In the rows, 128 means zero.
Each row of numbers stands for one node and depends on some of the facts below. Use the named rows to name the rest.

There are 2 kinds of fact about the nodes: tivel, daflelu.
babem {tivel=flarom}
babratrum {daflelu=drepin, bresterem, zasar, kasal, letrubrin}
bedro {tivel=skasi, daflelu=gadral, solor, regrazol, brezuko, puskeskes}
bisker {tivel=pludi, steflu}
bolodru {tivel=zivu}
braflar {tivel=bubrepas, medras, flarom, daflelu=buple, gakavir, trupir, piflastos, troten}
bragra {tivel=kleskeflil, totum, meplu, tezuk}
breklek {tivel=gafak, sipaskel, daflelu=nopepar, gelek, klezon}
brezuko {tivel=regrazol, gonal}
britrul {daflelu=kludral, grudar, ploloplol, boso, kife, detro, piflastos, ginil, grestes}
brozi {tivel=gakavir}
brugi {tivel=tetri, ginil}
bruklik {tivel=lepa, daflelu=pugu, bragra}
buple {tivel=flolo, ditreke}
debros {tivel=sonak}
ditreke {tivel=vistumu}
dobonas {daflelu=zivu, basa, grestes, drepa}
drarom {tivel=bubrepas, feplan}
dreba {tivel=piflastos}
dregran {tivel=bolodru, tetri}
driflidre {tivel=gonal}
drodum {tivel=driflidre, piflastos}
duflir {tivel=piflastos, daflelu=masko, nedon, kebuvuk, drarom, flepopo}
duge {tivel=gibis}
feru {tivel=rivik, kirok, fifar}
fipor {daflelu=plomar, nopepar, totum, kife, kesu}
flolo {tivel=rivik}
flunuk {daflelu=kleskeflil, klumetes, regrazol, kife, lotris}
fudres {tivel=drepin, pludi}
gadral {tivel=steflu}
gafak {tivel=brozi}
gakavir {tivel=pludi}
gavigro {tivel=rivik, daflelu=fifar, babem, ginil}
givem {tivel=stopos, feplan}
gobuskom {tivel=babem}
grestes {tivel=zami}
groplisto {tivel=stopos, daflelu=grudar, totum, kesu}
grudar {tivel=fava, drepa}
kasal {tivel=stopos}
kesu {tivel=vistumu, zivu}
kife {tivel=dreklanu}
klaplis {daflelu=duge, silem, gobuskom, zami, zivu, tetri, debros, drepa}
kleskeflil {tivel=pugu, driflidre, pludi}
klezon {tivel=pugu, regrazol}
kludral {tivel=rivik, flepopo, klezon}
klumetes {tivel=grudar, fudres}
klumu {tivel=pugu}
kopapen {tivel=stopos}
kozan {tivel=tradruk, ploskosem}
lepa {tivel=brozi, sonak}
letrubrin {tivel=givem}
ludes {tivel=gafak, tekabem, flarom}
masko {tivel=duflir}
medras {tivel=gadral, feplan}
meplu {tivel=drodum}
modrel {daflelu=karok, masko, drodum, totum, plokul}
nedon {tivel=plodras}
nogipun {tivel=totum, skoflis, sipaskel}
nopepar {tivel=boso}
pabegro {tivel=kopapen, skadam}
piflastos {tivel=fava}
plafluk {tivel=masko, kopapen, daflelu=duge, nopepar, tetri, debros}
pleplak {tivel=kigek, fifar}
plidrode {tivel=bisker}
plodras {tivel=kleskeflil, stopos, daflelu=bisker, totum, dreba, grestes}
ploloplol {tivel=klezon}
plopli {tivel=meplu}
ploskosem {tivel=gelek}
pludi {tivel=gonal, daflelu=bresterem, klaplus, pleplak, gobuskom, zasar, dreklanu, babem}
pogam {tivel=fava, britrul, dreklanu}
pudri {tivel=fava, daflelu=fava}
pugu {tivel=gonal}
revon {tivel=gelek, totum}
rezul {tivel=rivik, daflelu=skadam, totum, givem, klavinol, puskeskes}
rigrubris {daflelu=masko, flepopo, kirok, dreba, lotris}
sedi {tivel=ludes}
silem {tivel=solor, gibis}
sipaskel {tivel=kasal}
skasi {tivel=kirok}
skegrek {daflelu=flolo, kopapen, drodum, plokul}
skoflis {tivel=nedon, pleplak}
skupuzen {daflelu=tradruk, bragra, klaplus, nopepar, pabegro}
solor {tivel=drepin, feru}
stastal {tivel=letrubrin}
stedrel {tivel=gafak, skoflis, daflelu=bipom, drepin, gafak, givem, plokul, sedi, lotris, puskeskes}
stetro {daflelu=karok, regrazol, kasal}
stezur {tivel=zufa, pogam, daflelu=fava, solor, brugi, feru, klezon}
stoklin {daflelu=karok, brozi, brezuko}
stopos {tivel=driflidre, pludi, daflelu=silem, gibis, feru}
suskin {tivel=bisker, daflelu=lepa, klaplus, ploloplol, gibis, debros}
tekabem {daflelu=totum}
tiklom {daflelu=zezuril, stastal, flepopo, skadam, feru, zasar, kirok}
totum {tivel=driflidre, stopos}
trafa {tivel=fudres, daflelu=drepin, plopli, flarom}
tremiki {daflelu=gadral, kigek}
troten {tivel=feru}
trupir {tivel=dregran}
tuflum {tivel=brezuko, daflelu=zezuril, buple, bolodru, gakavir}
velor {tivel=kasal, daflelu=plidrode, ploloplol, trupir, zasar}
vupe {daflelu=kleskeflil, brugi, brozi, detro, ploskosem}
zami {tivel=rivik, givem}
zasar {tivel=tuflum}
zezuril {tivel=britrul, flunuk}
zivu {tivel=dreklanu}
zoru {tivel=pudri, daflelu=kopapen, fava, gobuskom, klezon, nogipun}
zufa {tivel=klumu}

Some rows with their names:
tradruk: [109 107 115 125 114  91 113  88 156 117 133 105 131 115 111 128 127 107
 127 111 135 135 120 130 187 138 105 165 111 111  96]
karok: [126 105 104 120 110 114 121 101 134 119 131 111 111 122 114 128 114 106
 103 135 138 135 110 130 128 135 114 142 133 119 118]
plidrode: [114 125 112 151  91  92 127 117 108 173 129 135 119 132 115 127 105 116
 107 187 140 138 109 130 135 109 116 127 134 155 124]
feplan: [119 110 105 127 144 100 187 132 104 160 121 104 175 112 113 126 159 112
  98 150 147 165 136 132 197 115 111 148 149 118 116]
pleplak: [101 111 121 123  98  94 109  89 181 113 131 117 116 119 111 125  97 172
 102 114 132 130 107 125 149 116 134 132 104 185 125]
boso: [114 100 110 122 108 107 112  90 132 118 135 105 120 117 107 122 124 109
 113 110 162 133 130 131 164 131 109 148 114 114 106]
gibis: [109 123 109 124  91 120 117  94 142 117 164 113 122 111 118 138 107 143
 134 112 151 177 171 123 135 111 111 146 109 158 181]
gobuskom: [128 112 114 181  89 126 128 107  99 128 127 101 116 116 155 125 102 108
 105 174 134 135 102 134 220 121 122 131 146 158 114]
tetri: [149 100 112 127 130 120 108  91 156 116 156 111 137 125 114 122 201 113
 127 106 163 127 156 134 161 171 115 167 109 116 103]
givem: [119 100 113 121  92  95 138 128 103 180 120 106 143 117 107 125 112 143
  97 178 133 129 110 130 140 121 111 127 156 159 111]
basa: [117 106 110 128  89 106 100  94 134 115 129 106 115 114 108 124 108 108
 109 116 149 134 122 128 153 130 114 131 115 124 101]
kesu: [161 115 114 128  91 124 110 136 171 138 148 106 112 129 149 123 109 114
  96 154 173 136 113 160 116 165 119 131 116 134 106]
piflastos: [142 116 111 119 141  93 134 109 106 162 132 143 117 109 113 123 103 114
 236 107 168 133 115 126 120 114 109 131 109 121  98]
bresterem: [120 107 114 122  94 111 113 112 144 117 141 108 124 125 115 120 100 114
  98 126 160 129 110 131 170 127 112 139 111 134 110]
ginil: [127 105 108 127 126 121 112 104 170 115 144 106 131 137 107 124 155 115
 106 108 182 133 129 124 163 156 112 157 102 115  95]
meplu: [113 121 126 127 118  90 129  91 119 161 126 167 115 122 105 128  98 113
 184 116 132 136 110 132 130 113 111 136 107 120  97]
ploloplol: [100 102 164 124  99  92 105 124 153 189 128 146 133 171 117 165 141 107
 102 161 137 130 110 132 117 112 149 133 119 135 119]
ditreke: [131 104 112 120  86 106 108 142 172 131 157 109 126 111 108 129 145 114
  94 131 160 131 137 123 115 130 129 144 115 120 129]
skasi: [107 104 112 127  93 119 109  94 167 114 158 107 118 105 114 134 100 155
 104 113 146 139 138 132 114 115 134 133 107 175 165]
fudres: [105 157 109 126  90  89 129 101 105 150 128 121 115 117 114 137 104 146
 176 119 136 141 121 145 120 120 112 127 108 174 173]
velor: [ 98 104 136 125  88  98 110  86 118 127 125 168 126 128 114 122 100 131
  99 126 131 131 111 129 169 116 106 127 135 143 102]

Which node is each row?
No name comes twice in this set of rows, the named rows included.
[154 158 113 118 187  88 171 150 100 182 143 106 119 108 115 134 104 112
 246 119 141 134 146 150 128 114 110 207 106 116 134] -> fava
[117 109 113 123  88 109 109 154 172 141 142 109 112 112 111 137 108 102
 104 163 175 132 106 131 114 112 150 127 122 146 117] -> buple
[113 109 115 153  92 156 125 139 105 143 128 107 115 108 128 145 106 109
 106 215 164 135 108 129 192 114 108 131 184 144  98] -> braflar
[152 143 115 127 113 107 124 112 105 141 148 109 117 112 111 122 106 105
 228 105 161 142 144 145 117 113 109 131 106 132 148] -> drepa
[ 94 110 116 122 129  90 120  91 141 122 130 120 141 112 104 131 132 109
 139 113 136 128 114 134 189 123 112 176 111 111  98] -> gelek
[127 109 107 114 134 103 107 142 164 130 167 115 156 123 110 128 180 116
 110 111 174 130 160 122 122 135 126 166 110 114 124] -> vistumu
[ 98 103 123 123 105  93 134 123 144 137 153 112 199 110 116 164 207 134
  95 113 149 152 193 128 109 119 137 176 103 120 179] -> rivik
[115 115 117 128  89  94 102 147 155 145 158 110 135 112 113 143 147 115
 103 130 139 134 148 127 119 113 150 144 125 155 153] -> flolo

The same nodes again, as new rows of numbers:
Known rows:
gonal: [179 108 133 150 109 119 134 122 124 122 134  98 123 164 143 117 158 139
 138  96 110 122 146 125 140 129 156 132 172  87 131 114  74 123 120 152
 131 127]
nopepar: [117 126  66 155 150 115 103 125 133 127 138 101 139 118 143 119 138 129
 138  96 103 109 135 136 136 144 142 130 127  78 104 115  99 127 126 147
 134 148]
skupuzen: [106 157 139 144 108 112 107 128 118 123 134 114 124 173 142 115 128 130
 137 106 119 113 138 132 139 124 146 133 155  99 134 124  72 127 127 154
 135 125]
basa: [117 146  90 148 115 123 100 135 116 124 139 104 123 143 143 117 128 141
 136 106 114 117 135 126 139 124 141 132 157  85 110 117  70 126 120 148
 132 124]
ginil: [111 154  85 152 109 109 104 133 118 126 138  94 123 158 142 116 133 127
 137 109 108 124 134 126 138 125 142 131 153  93 105 112  72 125 122 148
 131 123]
gavigro: [107  96 125 159 122 112  95 123 175 153 133  96 145 135 143 162 169 122
 139  94 174 142 144 172 145 122 142 128 132  96 102 115 236 126 121 152
 139 127]
grudar: [102  96  70 148 168 114 108 128 135 142 149 142 123 122 143 121 151 124
 146 105 103 120 138 125 139 122 140 148 128  76 103 123 130 127 123 149
 145 122]
flarom: [114 162  92 149 109 110 105 132 117 122 137  93 126 146 143 114 128 143
 138 101 103 113 139 122 137 124 139 132 153 121 108 147  69 127 120 156
 131 124]
kasal: [ 99 118  65 246 115 111  96 119 121 133 153  98 161 131 147 132 126 198
 142 106 103 122 137 147 137 148 139 131 131  99 120 114  78 127 122 159
 153 142]
vistumu: [113 145 116 149 110 111 103 125 118 124 133 106 122 155 143 116 127 145
 137 104 120 109 137 124 141 124 143 132 137 111 114 129  69 124 123 148
 132 124]
ploloplol: [109 114  66 163 137 111 111 120 157 126 132 109 149 125 143 116 160 123
 137  96 111 127 135 130 139 145 139 128 125  78 104 109 104 128 119 150
 133 145]
tekabem: [106 166 139 147 113 131 105 132 117 122 144  99 121 135 143 116 129 138
 138 107 114 111 136 132 136 125 141 130 158  89 116 116  67 125 120 148
 130 124]
stedrel: [102 155 126 165 112 111 113 121 145 122 137 106 145 112 145 143 144 131
 140  94 105 107 154 156 139 125 137 143 125  87 117 117 106 148 133 184
 138 130]
drepin: [115 144  96 148 104 109  94 123 119 125 137  97 124 151 144 117 126 144
 141  96 104 117 135 125 143 122 150 132 152 111 108 136  66 127 121 149
 133 125]
kludral: [114 100  77 160 137 110 103 123 170 143 133  96 138 119 144 132 170 122
 140  97 145 137 139 154 144 127 141 130 130  85 103 112 195 127 120 145
 131 128]
duge: [117 119  64 153 144 115 101 126 134 127 137 124 144 120 141 122 131 132
 137  96 103 110 135 137 137 145 140 131 126  77 105 113  91 125 131 147
 134 146]
klaplis: [109 154 142 146 109 107 104 131 122 121 133 139 122 160 143 115 125 131
 138 105 139 118 135 136 140 125 145 131 154  96 135 112  71 127 139 154
 131 124]
trupir: [106 110  63 164 132 110 105 123 149 138 134 134 144 124 144 116 146 128
 138  96 108 122 137 128 139 139 138 131 124  86 104 112  99 131 123 153
 130 133]
kopapen: [102 108  64 232 121 111  94 118 117 136 154  99 147 118 149 137 125 201
 139 106 104 116 136 147 147 150 137 135 127  81 125 123  77 126 130 152
 148 144]
vupe: [115 158 126 148 110 109 106 125 117 121 135 108 123 148 143 115 129 124
 138 109 130 119 136 133 138 126 138 131 150 104 120 108  75 124 123 150
 131 125]
bisker: [161  97 102 148 139 139  96 120 154 180 145 222 124 114 143 126 126 166
 169  96 105 107 136 158 140 153 157 129 130  73 111 111 107 127 125 147
 139 125]

Name these rows:
No name comes twice in this set of rows, the named rows included.
[106  95 153 162 132 110  94 121 165 140 133 100 131 115 144 184 163 129
 142  94 166 136 152 176 143 126 142 134 130  94 106 123 213 126 119 151
 135 126] -> rezul
[184  93  72 148 107 118  93 121 168 180 138 226 123 123 142 122 126 174
 159  96 108 108 135 133 141 161 139 129 133  75 109 114  98 127 121 144
 136 126] -> gakavir
[104 144  99 155 142 111  98 122 117 132 130 149 124 177 148 117 127 125
 138 100 121 120 136 125 136 124 158 128 128 122 113 121  71 125 123 146
 131 135] -> dreklanu
[131 166  68 149 110 135 114 130 147 121 145 102 166 116 145 138 130 137
 145  96 103 105 151 145 139 134 141 128 130  89 104 138 118 152 126 199
 135 135] -> gafak
[139  95  91 218 111 107  96 118 152 159 151 101 132 144 155 149 127 216
 140  98 104 116 135 161 136 154 137 137 127  72 164 119  75 127 163 152
 167 123] -> stopos
[ 99 111  69 231 137 105  97 122 124 139 151 101 141 115 144 147 129 192
 143 102 105 120 139 156 141 136 139 132 128  91 111 115  67 124 120 153
 142 142] -> givem
[170  91  99 150 112 113  92 120 147 174 136 204 119 131 143 128 127 171
 159  95 103 107 136 143 139 157 146 132 128  73 120 110 137 125 127 149
 147 126] -> fudres
[125  95  91 158 140 110  92 123 152 152 133  99 132 113 144 190 156 132
 139  95 173 143 149 168 155 124 149 131 130  92 106 154 244 127 121 149
 135 136] -> flolo
[109 114  65 159 159 122  99 123 156 138 137 101 135 113 143 123 150 132
 139  97 108 118 135 149 137 132 137 130 126  75 105 110 120 125 122 144
 132 132] -> grestes
[103 126  91 164 132 108 103 124 147 124 135 134 149 132 143 127 135 131
 137  98 112 110 136 155 139 131 137 135 127  77 123 106  91 126 156 154
 144 137] -> plafluk
[191  93  84 156 110 123 162 119 172 125 133 102 125 147 143 121 207 123
 138  96 101 119 157 123 140 193 157 138 139  70 123 112  72 138 135 153
 139 169] -> pugu
[110 121 108 153 124 104 101 122 154 143 135 205 132 140 143 126 131 127
 139  94 105 110 136 156 140 132 138 133 125  74 124 111 116 126 145 169
 142 124] -> suskin
[112 104 112 167 109 115 125 121 167 122 132 162 143 121 144 121 159 126
 137  96 133 126 149 128 136 136 139 143 126  90 114 112  89 147 120 150
 131 131] -> tuflum
[131 154  67 147 114 120 111 138 155 124 140 143 176 118 144 121 131 132
 136  95 102 109 138 145 140 146 138 131 129  79 105 118 120 130 137 188
 136 137] -> lepa

